(in the rows, 128 means zero)
Each row has two labels, one from each of two sets.
[140 152 127 114 141 110  87 133 120 134 110 128 128 120 135 132  91 139
 135]
Q500 q788
[132 164 136 121 135 131 109 122 125 131  98 124 125 118 147 133  55 130
 123]
Q500 q788
[134 184 148 119 134 119 140 115 136 152 108 127 130 123 148 122  59 134
 123]
q526 q889
[136 132 147 123 155 121 114 115 134 144 124 125 128 134 126 136 137 118
 132]
Q500 q889
[116 172 141 117 140 122 117 122 132 152 102 119 174 124 145 145  76 113
 127]
q526 q889
[143 160 135 123 117 118 117 112 118 161 103 135 129 127 129 135  90 127
 125]
Q500 q889
[127 177 140 115 138 115 110 117 130 140 111 115 129 114 146 139  61 125
 123]
Q500 q788
[131 159 112 115 138 127 110 127 122 136  93 140 126  98 135 129  79 127
 120]
Q263 q788
[128 148 130 124 129 132 100 106 135 148 103 130 147 121 141 138  56 132
 131]
Q500 q889
[117 165 134 121 132 120 109 108 128 136 117 130 124 114 142 138  84 136
 121]
Q500 q788
[123 145 138 120 134 139 115 107 121 154 106 135 132 126 140 146  99 120
 135]
Q500 q889
[133 185 143 107 126 110 119 143 148 153 100 121 131 114 143 123 102 135
 126]
q427 q788
[128 177 131 113 119 117 114 114 128 152 110 128 121 121 153 127  72 131
 125]
q427 q788
[131 169 122 116 141 102 126 111 134 139 108 124 122 122 137 132  64 105
 138]
Q500 q788
[128 157 134 122 130 128 110 137 133 154  98 118 132 122 124 126  93 126
 127]
q526 q889
[140 175 127 113 130 124 127 109 132 149 102 132 130 119 145 123  82 133
 125]
q427 q788
[133 163 135 118 136 116 126 117 132 125 117 123 120 121 153 141  80 137
 125]
Q500 q788
[130 158 135 119 140 127 113 108 123 145 109 127 122 112 131 143  74 119
 124]
Q500 q889
[139 134 123 133 125 127  91 109 131 155 103 120 118 116 134 134 102 124
 120]
Q500 q889
[123 177 136 104 115 121 115 129 125 161 104 120 122 118 150 132  69 126
 128]
q427 q788
[129 178 135 123 136 109 115 111 131 160 116 126 112 119 148 128  71 132
 160]
Q500 q788
[131 175 144 116 132 122 118 110 132 162 103 136 117 121 130 126  71 117
 134]
q526 q889
[130 175 121 107 120 106 116 118 124 137 111 129 120 120 163 149  62 105
 117]
Q500 q788
[129 179 146 114 124 113 119 144 132 147  96 123 125 122 148 141  79 144
   4]
Q500 q788
[139 159 136 121 137 127 111 118 131 133  91 128 129 132 138 135  74 112
 126]
Q500 q788
[127 150 149 135 131 122 106 117 134 156  95 113 130 117 134 129  92 130
 129]
Q500 q889
[129 154 140 111 135 120 115 144 139 152 101 125 127 116 122 119  94 165
 127]
Q263 q889
[125 168 139 106 135 118 122 114 131 149 111 127 125 133 153 139  88 123
 123]
Q500 q788
[130 156 137 119 142 119 117 124 115 133 117 120 130 123 147 144  88 124
 119]
Q500 q788
[127 175 137 117 131 135 116 121 134 143  96 123 128 120 146 134  35 131
 134]
Q500 q788
[131 163 127 119 115 123 124 110 127 142 115 127 124 123 155 132  82 117
 127]
Q500 q788
[121 163 144 106 136 119 115 150 127 155 121 128 160 129 155 129 115 142
 137]
q427 q788
[131 161 111 134 125 128 117 116 126 166 123 118 128 116 154 131  66 152
 116]
q427 q889
[124 156 135 107 126 108 102 125 157 132 100 130 139 116 137 143  96 130
 133]
Q500 q788
[135 178 134 123 127 120 101 116 135 157 115 132 125 104 153 126  80 149
 108]
Q263 q889
[127 172 107 108 133 111 101 121 128 143 107 136 138 112 146 135  90 136
 127]
Q263 q788
[127 152 120 121 142 126 112 117 129 147 117 132  75 119 147 132  80 139
 131]
q427 q788
[136 170 143 135 136 120 112 104 130 135 124 131 120 124 140 146  87 120
 119]
Q500 q889
[133 160 124  98 142 118 115 129 137 142 110 131 127 121 137 136 107 134
 136]
Q500 q788
[145 164 132 117 134 120 126 101 126 139 104 130 132 112 144 147  66 118
 119]
Q500 q788
[128 167 124 120 133 116 119 123 134 150 108 130 117 118 142 139  78 123
 122]
Q500 q788
[125 158 142 120 156 119 105 139 129 139  88 151 116 121 152 126  91 128
 115]
Q263 q889

Each row has two labels, one from each of two sets.
[135 120 129 139 159 140 118 138 137 129 129 118 107 140 145 155 140 133
 126]
(7) q411
[117 109 112 119  96 162 129 137 127 133 123 126 109 128 140 138 124 136
 133]
(7) q430
[ 96 109 148 126 104 143 122 121 133 145 130 126 122 139 140 135 139 117
 118]
(7) Q15
[133 123 130 122 102 139 142 132 135 125 111 141 151 116 108 124 133 125
 138]
(7) q430
[120 110 128 115  94 133 138 134 130 123 135 117 127 139 129 127 148 129
 132]
(7) q430
[130 125 129 116 136 146 118 137 157 127 126 133 115 137 146 144 124 165
 127]
(7) q967
[120 122 136 133 142 137 129 126 129 127 127 132 122 137 126 145 128 144
 126]
(10) q967
[111 132 147 107 125 120 128 126 138 138 127 118 155 124 129 105 132 129
 123]
(10) Q15
[125  83 123 128 153 134 117 119 132 131 133 123  83 150 174 190 141 156
 131]
(10) q411
[124 122 127 126 132 134 123 137 140 143 136 125 128 129 127 128 134 116
 119]
(7) q430
[120 111 136 110 120 138 134 123 137 128 129 125 124 138 126 117 125 116
 103]
(7) Q15
[130 124 102 136 127 128 126 134 137 122 129 125 114 130 130 148 130 133
 119]
(10) q411
[119 116 134 120 143 138 124 139 156 136 125 118 125 130 137 127 134 102
 133]
(7) q430
[120 122 127 121 130 132 112 160 127 118 134 102  96 139 126 160 147 151
 138]
(7) q411
[125 106 110 124 148 132 118 126 126 102 125 132 111 135 163 155 137 117
 114]
(10) q967
[123 131 137 117 137 124 132 128 137 102 121 129 128 138 131 146 127 159
 121]
(7) q967
[132 132 144 110 127 133 122 122 133 140 135 136 131 124 131 140 116 137
 127]
(7) Q15
[113 106 123 121 130 125 128 129 139 122 129 133 111 140 154 159 130 155
 118]
(10) q967
[ 98 126 129  88 101 146 121 128 160 133 143 133 130 145 145 128 136 137
 126]
(7) Q15
[124 113 128 109 153 139 120 132 147 116 124 122 122 145 149 155 136 142
 124]
(10) q411
[108 124 138 113 124 140 133 116 145 135 130 142 126 143 145 131 118 118
 120]
(10) Q15
[106 134 135 114 117 145 137 130 148 143 132 136 113 136 126 112 119 133
 133]
(7) Q15
[121 119 130 130 133 133 128 129 134 126 132 118 127 129 121 142 127 129
 123]
(7) q411
[127 115 120 104  83 141 127 130 144 121 126 113 117 146 166 146 143 130
 127]
(7) Q337
[103 123 141 113 113 135 140 116 145 120 128 142 107 153 138 124 112 132
 130]
(7) Q15
[113 128 135 126 104 128 129 122 121 121 126 136 114 140 153 147 130 141
 155]
(7) Q337

Each row has two labels, one from each of two sets.
[119 127 137 125 131 120 106 139 110 134 151 138 125 122 140 129 117 126
 143]
q668 Y
[117 129 135 147 119 110  97 122 124 137 121 133 125 110 154 125 136 125
 155]
Q249 Y
[126 133 119 129 117 111 132 134 131 141 119 122 123 113 135 131 129 126
 133]
Q249 G
[140 126 135 140 126 136 117 136 132 126  95 118 126 121 138 140 131 125
 137]
Q249 P
[114 130 123 111 129 136 118 136 124 127 136 137 147 116 129 114 122 123
 132]
q668 A
[125 134 120 121 128 124 100 134 132 128 134 128 126 125 132 132 128 133
 136]
q668 Y
[137 130 134 143 127 126 143 123 112 128 121 125 126 124 134 133 119 128
 128]
Q249 G
[104 128 130 121 124 132 127 147 104 131 149 142 135 127 135 114 126 120
 132]
q668 A
[119 136 141 131 135 138 131 129 125 133 138 135 140 142 125 129 114 128
 133]
q668 G
[141 132 147 154 124 122 142 111 125 130 115 136 139 112 141 137 118 125
 123]
Q249 G
[132 141 123 145 118 121 130 137 120 135 113 123 129 111 138 127 134 127
 137]
Q249 Y
[125 133 128 138 122 112 107 122 133 131 107 136 131 114 146 133 125 124
 131]
Q249 Y
[133 130 139 133 126 125 129 124 139 123 119 119 146 119 126 140 123 129
 127]
Q249 P
[130 138 121 146 123 116 129 118 125 132 123 123 127 116 139 125 129 127
 133]
Q249 Y
[121 130 126 110 129 138 125 136 103 118 146 124 136 122 119 127 108 138
 136]
q668 G
[138 124 133 141 119 114 136 132 129 140 122 122 128 114 135 140 119 116
 128]
Q249 G
[134 127 136 148 120 121 145 124 131 132 122 126 133 118 136 138 113 134
 126]
Q249 G
[135 138 123 140 117 115 112 123 124 134 140 126 123 112 142 141 129 121
 121]
Q249 Y
[138 127 140 135 131 114 115 118 138 131 115 130 122 129 132 149 128 126
 131]
Q249 P
[139 129 144 137 119 128 139 119 100 133 116 116 134 113 135 135 119 130
 137]
Q249 G
[127 139 129 151 123 111 124 124 139 136 111 125 122 114 144 130 132 129
 125]
Q249 Y
[141 137 126 136 121 122 117 126 131 132 110 128 133 116 143 125 135 125
 120]
Q249 A
[128 129 142 129 127 140 107 133 111 128 139 131 122 128 121 136 120 130
 141]
q668 Y
[122 135 132 136 125 123 106 140 105 137 126 155 128 128 147 121 120 119
 134]
q668 Y
